Below are the code and all the weights of a small trained network. Each question names an input and a class and asks about switching units off, where a switched-off unit gives its printed mean instead of its output.

import numpy as np


def w(rows, s, z=0):
    codes = np.array(rows[::2]) - 128.0
    scale = np.full(codes.shape[1], s)
    scale[-1] = z or s
    return codes * scale


def norm(h):
    return h / np.sqrt((h * h).mean(-1, keepdims=True) + 1e-5)


def f(y):
    return np.maximum(y, 0)


def log_softmax(a):
    a = a - a.max(-1, keepdims=True)
    return a - np.log(np.exp(a).sum(-1, keepdims=True))


def net(x, mask):
    res = np.array(x, float).reshape(1, 5) / 4 @ E
    u = 0
    for l in range(2):
        y = f(norm(res) @ A[l][:, :-1].T + A[l][:, -1])
        res = res + np.where(mask[u : u + 3], y, B[l][:, -1]) @ B[l][:, :-1]
        u += 3
    return log_softmax(norm(res)[-1] @ U[:, :-1].T + U[:, -1])


A, B = {}, {}
E = w([
[141,132,109,112,104,132],'x0',
[182,154,84,112,202,12],'x1',
[129,179,255,105,50,59],'x2',
[136,147,65,233,117,103],'x3',
[122,130,131,131,132,128],'x4',
],0.0073)
A[0] = w([
[90,97,69,125,177,249,61],'L0N1',
[141,124,114,87,185,152,160],'L0N2',
[112,117,61,101,212,165,4],'L0N3',
],0.017,0.0018)
B[0] = w([
[143,212,184,98,119,8,250],'L0N1',
[62,110,86,95,140,136,178],'L0N2',
[132,42,97,165,122,234,217],'L0N3',
],0.011,0.013)
A[1] = w([
[88,142,168,177,72,185,11],'L1N1',
[120,169,100,246,76,103,38],'L1N2',
[173,157,82,252,112,144,24],'L1N3',
],0.022,0.0011)
B[1] = w([
[134,76,148,99,142,190,185],'L1N1',
[52,142,8,180,130,137,250],'L1N2',
[213,119,224,98,130,114,220],'L1N3',
],0.018,0.014)
U = w([
[113,175,172,46,149,47,213],'0',
[89,57,65,126,158,194,230],'1',
[117,201,73,196,122,70,214],'2',
[247,96,149,163,166,125,2],'3',
[120,106,215,88,103,207,15],'4',
],0.016,0.0017)

Each question gives the input, the list of numbers given to net, and the class t.
The units are the neurons (one row each of A and B). Each row of codes is followed by its name. A weight is (code - 128) times the scale printed after its matrix; where a second scale follows, it is the last column's (A, B and U).
mask holds one flag per neuron, layer by layer. A switched-off neuron (its flag False) gives its mean, the last column of its row in B, instead of its output. The means were averaged over made-up inputs and are rounded, as every weight is.
A unit's drop is (log p(t) with every unit on - log p(t) with that unit switched off) / (log p(t) with every unit on - log p(t) with every unit switched off).
The circuit of an input: a set's keep is (log p(t) with only the set's units on - log p(t) with every unit switched off) / (log p(t) with every unit on - log p(t) with every unit switched off). Starting from all 6 units, units are removed one at a time, each time the one whose removal leaves the highest keep (on an exact tie, the one counted first), for as long as the keep stays at least 0.8.
units of the circuit, in order: the units of the circuit, biggest drop first
k most important neurons: the k neurons with the biggest drops, biggest first
k most important neurons of layer l: the k neurons of layer l with the biggest drops, biggest first
drop of u: that unit's drop, to one decimal
input [8,-7,0,-2,-8], class 0: 2 most important neurons => L0N3; L0N1
input [-4,-6,-5,-3,4], class 0: units of the circuit, in order => L0N1
input [-2,-1,-4,7,2], class 2: 3 most important neurons => L1N2; L0N1; L1N3
input [2,8,-2,5,-7], class 3: units of the circuit, in order => L1N3; L0N1
input [7,-4,5,4,-6], class 1: 2 most important neurons => L0N1; L1N2
input [6,0,-5,4,-6], class 2: 3 most important neurons => L0N1; L1N2; L1N1
input [3,-5,-8,8,4], class 2: 2 most important neurons => L0N1; L1N2
input [-1,7,-1,3,-5], class 3: units of the circuit, in order => L0N1; L1N3
input [7,6,-1,0,3], class 1: 2 most important neurons => L0N2; L0N1
input [6,0,2,1,7], class 1: 3 most important neurons => L0N1; L0N3; L1N1
input [2,-4,1,0,-7], class 4: 3 most important neurons => L1N2; L0N1; L1N1
input [-6,-7,-3,3,2], class 2: 2 most important neurons => L0N1; L1N3
input [5,-2,-6,5,6], class 2: 2 most important neurons => L0N1; L1N2
input [-5,3,-5,1,-6], class 3: most important neuron of layer 0 => L0N3
input [-4,-1,7,3,7], class 1: 2 most important neurons => L0N1; L1N1
input [-4,-6,7,6,-7], class 1: units of the circuit, in order => L1N2; L1N1
input [-5,0,5,-4,-7], class 4: 2 most important neurons => L1N2; L0N1
input [-7,0,4,1,-7], class 1: 3 most important neurons => L0N1; L0N3; L1N3
input [0,-7,-1,1,-1], class 2: 2 most important neurons of layer 0 => L0N1; L0N2
input [-5,0,-5,2,3], class 2: units of the circuit, in order => L1N1
input [3,-1,-8,8,-5], class 2: 2 most important neurons of layer 1 => L1N2; L1N1
input [8,-2,5,2,-3], class 1: 2 most important neurons of layer 0 => L0N1; L0N3
input [0,3,0,4,7], class 3: 2 most important neurons of layer 0 => L0N1; L0N2
input [-1,0,6,-3,-8], class 4: 2 most important neurons of layer 1 => L1N2; L1N3
input [7,-6,0,-6,6], class 0: 2 most important neurons of layer 0 => L0N3; L0N1
input [2,-3,-8,-2,-6], class 0: drop of L0N1 => 1.0
